Here is a tiny trained network, its code and every weight. The questions are about switching its units off for an input and a class, where a switched-off unit gives its printed mean instead of its output.

import numpy as np


def w(rows, s, z=0):
    codes = np.array(rows[::2]) - 128.0
    scale = np.full(codes.shape[1], s)
    scale[-1] = z or s
    return codes * scale


def f(y):
    return np.maximum(y, 0)


def log_softmax(a):
    a = a - a.max(-1, keepdims=True)
    return a - np.log(np.exp(a).sum(-1, keepdims=True))


def net(x, mask):
    res = np.array(x, float).reshape(1, 5) / 4 @ E
    y = f(res @ A[0][:, :-1].T + A[0][:, -1])
    res = res + np.where(mask, y, B[0][:, -1]) @ B[0][:, :-1]
    return log_softmax(res[-1] @ U[:, :-1].T + U[:, -1])


A, B = {}, {}
E = w([
[234,230,229,7,233,238,223,16],'x0',
[124,128,125,132,136,125,130,129],'x1',
[218,143,247,234,25,21,234,35],'x2',
[2,254,226,187,42,210,9,14],'x3',
[135,126,130,124,121,132,120,129],'x4',
],0.0046)
A[0] = w([
[217,15,142,227,57,32,222,199,241],'N1',
[33,210,95,33,221,235,43,93,226],'N2',
[40,38,55,234,22,13,41,203,245],'N3',
[201,136,213,227,53,14,249,48,219],'N4',
[217,37,62,210,70,28,232,237,253],'N5',
[174,22,7,23,216,208,106,241,241],'N6',
[159,249,246,148,56,183,200,2,188],'N7',
[213,212,150,23,222,244,218,61,226],'N8',
[22,51,27,97,227,201,39,242,240],'N9',
[229,27,72,64,183,59,243,214,254],'N10',
[16,243,180,194,51,219,14,31,241],'N11',
[246,215,203,11,221,214,215,29,227],'N12',
[193,218,207,15,187,217,210,44,208],'N13',
[37,171,229,229,13,26,110,52,224],'N14',
],0.0046,0.0039)
B[0] = w([
[152,2,162,233,56,6,200,203,231],'N1',
[66,231,43,15,185,244,55,123,209],'N2',
[41,163,34,230,8,27,20,242,254],'N3',
[229,87,227,248,47,19,236,19,231],'N4',
[145,5,128,216,69,29,204,235,240],'N5',
[107,19,20,28,232,202,179,237,233],'N6',
[113,237,232,129,74,171,235,12,219],'N7',
[225,93,97,17,245,211,138,18,222],'N8',
[24,43,5,63,120,209,27,227,235],'N9',
[233,9,67,64,249,33,234,134,238],'N10',
[29,250,104,124,18,233,17,92,238],'N11',
[225,79,219,35,241,155,226,16,235],'N12',
[161,211,200,45,173,214,222,17,220],'N13',
[49,224,219,248,27,47,62,150,225],'N14',
],0.0044,0.0095)
U = w([
[44,19,5,89,172,84,100,245,214],'0',
[215,25,155,224,47,17,197,200,91],'1',
[27,231,25,145,44,209,4,216,244],'2',
[61,228,236,240,22,3,56,125,99],'3',
[224,55,43,26,249,198,175,121,131],'4',
[232,30,235,135,215,24,228,27,54],'5',
[61,229,135,15,212,232,27,50,145],'6',
[154,242,230,155,49,171,227,24,2],'7',
],0.0046,0.0035)

Each question gives the input, the list of numbers given to net, and the class t.
The units are the neurons (one row each of A and B). Each row of codes is followed by its name. A weight is (code - 128) times the scale printed after its matrix; where a second scale follows, it is the last column's (A, B and U).
mask holds one flag per neuron, in row order. A switched-off neuron (its flag False) gives its mean, the last column of its row in B, instead of its output. The means were averaged over made-up inputs and are rounded, as every weight is.
A unit's drop is (log p(t) with every unit on - log p(t) with that unit switched off) / (log p(t) with every unit on - log p(t) with every unit switched off).
The circuit of an input: a set's keep is (log p(t) with only the set's units on - log p(t) with every unit switched off) / (log p(t) with every unit on - log p(t) with every unit switched off). Starting from the 12 units with the biggest drops (on a tie, the unit counted first), units are removed one at a time, each time the one whose removal leaves the highest keep (on an exact tie, the one counted first), for as long as the keep stays at least 0.8.
circuit, biggest first: the units of the circuit, biggest drop first
most important unit: the unit with the biggest drop
top k neurons: the k neurons with the biggest drops, biggest first
drop of u: that unit's drop, to one decimal
input [-7,-4,0,2,-8], class 2: circuit, biggest first	[N4 N10]
input [-3,-3,-4,1,-1], class 2: circuit, biggest first	[N10 N12]
input [0,2,-2,2,6], class 2: most important unit	N12
input [1,7,2,-3,3], class 5: circuit, biggest first	[N3 N9]
input [-6,-3,0,1,6], class 2: top 2 neurons	[N4 N10]
input [-5,2,1,4,-1], class 3: top 3 neurons	[N6 N14 N2]
input [1,-8,5,1,-8], class 7: circuit, biggest first	[N10 N7]
input [1,5,3,1,-4], class 7: circuit, biggest first	[N10 N3 N6]
input [4,4,-3,1,6], class 6: circuit, biggest first	[N5 N1]
input [-6,7,5,1,7], class 3: top 2 neurons	[N14 N10]
input [8,-6,0,1,4], class 6: drop of N3	-0.1
input [-4,4,2,1,-5], class 3: drop of N6	0.2
input [5,0,0,5,2], class 6: drop of N8	0.2
input [-6,1,-4,2,-3], class 2: drop of N10	0.1
input [-5,4,8,2,-3], class 3: circuit, biggest first	[N14]
